Here is a tiny trained network, its code and every weight. The questions are about switching its units off for an input and a target symbol, where a switched-off unit gives its printed mean instead of its output.

import numpy as np


def w(rows, s, z=0):
    codes = np.array(rows[::2]) - 128.0
    scale = np.full(codes.shape[1], s)
    scale[-1] = z or s
    return codes * scale


def f(y):
    return y / 2 * (1 + np.tanh(0.7978845608 * (y + 0.044715 * y**3)))


def softmax(a):
    e = np.exp(a - a.max(-1, keepdims=True))
    return e / e.sum(-1, keepdims=True)


def log_softmax(a):
    a = a - a.max(-1, keepdims=True)
    return a - np.log(np.exp(a).sum(-1, keepdims=True))


def net(x, mask):
    ids = ['αβγδεζηλμξστω'.index(c) for c in x.split()]
    T = len(ids)
    res = E[ids] + P[:T]
    u = 0
    for l in range(2):
        q, k, v = (res @ M[l].T for M in (Q, K, V))
        z = softmax(np.where(np.tri(T) > 0, q @ k.T / 3**0.5, -1e9)) @ v
        res = res + np.where(mask[u], z, O[l][:, -1]) @ O[l][:, :-1]
        u += 1
        y = f(res @ A[l][:, :-1].T + A[l][:, -1])
        res = res + np.where(mask[u : u + 8], y, B[l][:, -1]) @ B[l][:, :-1]
        u += 8
    return log_softmax(res[-1] @ U[:, :-1].T + U[:, -1])


Q, K, V, O, A, B = {}, {}, {}, {}, {}, {}
E = w([
[219,134,33],'α',
[169,131,73],'β',
[158,128,45],'γ',
[248,215,192],'δ',
[152,146,122],'ε',
[97,134,154],'ζ',
[135,114,119],'η',
[86,110,225],'λ',
[80,108,170],'μ',
[99,51,217],'ξ',
[247,158,28],'σ',
[105,34,141],'τ',
[66,63,191],'ω',
],0.014)
P = w([
[95,123,113],'0',
[144,181,136],'1',
[179,157,231],'2',
[127,173,109],'3',
[244,86,219],'4',
[114,188,116],'5',
[239,80,218],'6',
[101,183,112],'7',
[244,84,225],'8',
[102,187,110],'9',
[245,76,194],'10',
[86,173,131],'11',
[252,79,195],'12',
[92,180,119],'13',
],0.016)
Q[0] = w([
[114,138,170],'L0H0',
[139,3,144],'L0H0',
[248,190,211],'L0H0',
],0.0077)
K[0] = w([
[131,30,4],'L0H0',
[113,191,230],'L0H0',
[114,206,158],'L0H0',
],0.0036)
V[0] = w([
[52,50,70],'L0H0',
[140,149,253],'L0H0',
[13,227,105],'L0H0',
],0.0055)
O[0] = w([
[46,20,46,3],'L0H0',
[117,166,254,224],'L0H0',
[26,152,101,51],'L0H0',
],0.0087,0.0044)
A[0] = w([
[114,254,176,116],'L0N0',
[107,122,43,78],'L0N1',
[243,91,182,90],'L0N2',
[51,160,100,169],'L0N3',
[128,114,183,169],'L0N4',
[126,13,50,93],'L0N5',
[45,66,101,175],'L0N6',
[89,76,149,255],'L0N7',
],0.0095)
B[0] = w([
[162,107,74,208],'L0N0',
[142,142,99,128],'L0N1',
[26,107,171,254],'L0N2',
[133,255,136,136],'L0N3',
[133,153,56,197],'L0N4',
[80,110,62,130],'L0N5',
[139,166,68,133],'L0N6',
[223,187,44,171],'L0N7',
],0.0098,0.015)
Q[1] = w([
[255,194,88],'L1H0',
[105,39,126],'L1H0',
[65,160,34],'L1H0',
],0.0086)
K[1] = w([
[8,133,52],'L1H0',
[176,81,142],'L1H0',
[35,102,160],'L1H0',
],0.014)
V[1] = w([
[194,224,251],'L1H0',
[182,57,134],'L1H0',
[28,201,127],'L1H0',
],0.011)
O[1] = w([
[170,124,172,2],'L1H0',
[99,242,166,42],'L1H0',
[139,5,143,156],'L1H0',
],0.017,0.0096)
A[1] = w([
[141,113,254,90],'L1N0',
[94,139,191,162],'L1N1',
[196,71,46,188],'L1N2',
[138,130,122,192],'L1N3',
[95,148,88,49],'L1N4',
[178,199,33,255],'L1N5',
[170,97,191,126],'L1N6',
[243,96,170,110],'L1N7',
],0.0092,0.0064)
B[1] = w([
[121,82,149,206],'L1N0',
[137,140,7,161],'L1N1',
[123,158,163,252],'L1N2',
[100,108,147,144],'L1N3',
[128,153,93,163],'L1N4',
[154,98,225,218],'L1N5',
[97,162,122,189],'L1N6',
[141,180,49,209],'L1N7',
],0.012,0.02)
U = w([
[51,206,142,189],'α',
[151,98,80,55],'β',
[67,80,95,102],'γ',
[142,219,32,54],'δ',
[151,76,255,192],'ε',
[161,66,105,48],'ζ',
[93,70,203,255],'η',
[193,94,171,168],'λ',
[141,19,173,59],'μ',
[201,158,193,109],'ξ',
[95,173,217,149],'σ',
[42,162,81,130],'τ',
[127,27,230,172],'ω',
],0.0078,0.0037)

Each question gives the input, a string of symbols that net reads in full, and the target symbol t.
The units are the heads (3 rows each of Q, K, V and O) and the neurons (one row each of A and B). Each row of codes is followed by its name. A weight is (code - 128) times the scale printed after its matrix; where a second scale follows, it is the last column's (O, A, B and U).
mask holds one flag per unit, layer by layer, with each layer's heads first. A switched-off unit (its flag False) gives its mean, the last column of its rows in O or B, instead of its output. The means were averaged over made-up inputs and are rounded, as every weight is.
A unit's drop is (log p(t) with every unit on - log p(t) with that unit switched off) / (log p(t) with every unit on - log p(t) with every unit switched off).
The circuit of an input: a set's keep is (log p(t) with only the set's units on - log p(t) with every unit switched off) / (log p(t) with every unit on - log p(t) with every unit switched off). Starting from the 12 units with the biggest drops (on a tie, the unit counted first), units are removed one at a time, each time the one whose removal leaves the highest keep (on an exact tie, the one counted first), for as long as the keep stays at least 0.8.
circuit, biggest first: the units of the circuit, biggest drop first
most important unit: the unit with the biggest drop
top k neurons in layer l: the k neurons of layer l with the biggest drops, biggest first
drop when u is switched off: that unit's drop, to one decimal
input γ β τ σ δ α γ δ, target γ: circuit, biggest first	(L0H0 L1H0 L0N3)
input δ β τ γ λ ξ λ λ, target ξ: circuit, biggest first	(L0N2 L1H0)
input δ λ γ ξ λ ω σ α, target ξ: circuit, biggest first	(L0N2 L1H0)
input σ β σ, target σ: circuit, biggest first	(L1H0 L0N2)
input σ η ε η, target σ: top 2 neurons in layer 0	(L0N2 L0N5)
input δ μ ε λ σ ε λ σ, target ξ: circuit, biggest first	(L0N2 L1H0)
input α λ τ ω δ λ ξ δ λ δ λ τ λ γ, target α: top 3 neurons in layer 1	(L1N5 L1N4 L1N0)
input η α ξ γ λ ξ γ γ ξ ξ λ τ, target ω: circuit, biggest first	(L1N7)
input γ μ η ζ δ σ γ β ε λ, target γ: top 2 neurons in layer 0	(L0N5 L0N2)
input τ β τ λ, target τ: circuit, biggest first	(L0H0 L1H0 L0N5 L0N2)
input δ ζ α, target δ: top 3 neurons in layer 1	(L1N7 L1N5 L1N6)
input α τ γ λ, target α: top 2 neurons in layer 1	(L1N5 L1N4)
input η ε η γ α λ α μ ζ α α λ, target ω: circuit, biggest first	(L1H0 L0N7)
input μ τ ω β τ μ α α ε λ α ε δ α, target ζ: most important unit	L0H0
input γ ζ α, target γ: circuit, biggest first	(L0H0 L1H0 L0N5)
input λ η δ α λ δ τ τ ω ε, target δ: top 4 neurons in layer 1	(L1N7 L1N5 L1N0 L1N6)
input α γ α ω τ τ, target α: circuit, biggest first	(L1H0 L0H0)
input τ γ ε, target τ: circuit, biggest first	(L0H0 L1H0)
input δ η σ ε ε ξ, target ξ: top 2 neurons in layer 0	(L0N2 L0N0)
input δ η τ δ ε δ β ξ, target ξ: circuit, biggest first	(L1H0)
input η ε σ ω ω η δ η σ β, target ω: top 2 neurons in layer 1	(L1N7 L1N1)
input σ β λ δ, target σ: top 4 neurons in layer 0	(L0N2 L0N0 L0N4 L0N5)
input λ β ξ η δ ζ τ μ α ε μ μ, target δ: top 2 neurons in layer 0	(L0N2 L0N3)
input α μ ζ ε, target α: top 2 neurons in layer 1	(L1N5 L1N4)
input σ α ε ζ τ δ β δ α ξ, target σ: top 2 neurons in layer 0	(L0N2 L0N5)
input ξ τ δ α δ ξ μ λ γ η, target ε: top 3 neurons in layer 1	(L1N5 L1N7 L1N1)
input γ β τ α ω δ μ τ β α, target γ: top 4 neurons in layer 0	(L0N5 L0N3 L0N7 L0N6)
input α μ δ α δ σ α η γ τ η ξ, target α: top 3 neurons in layer 0	(L0N5 L0N2 L0N7)
input σ ε λ ε ε λ, target σ: most important unit	L1N5
input η α δ ζ β σ λ τ α α, target ω: drop when L1N5 is switched off	0.0
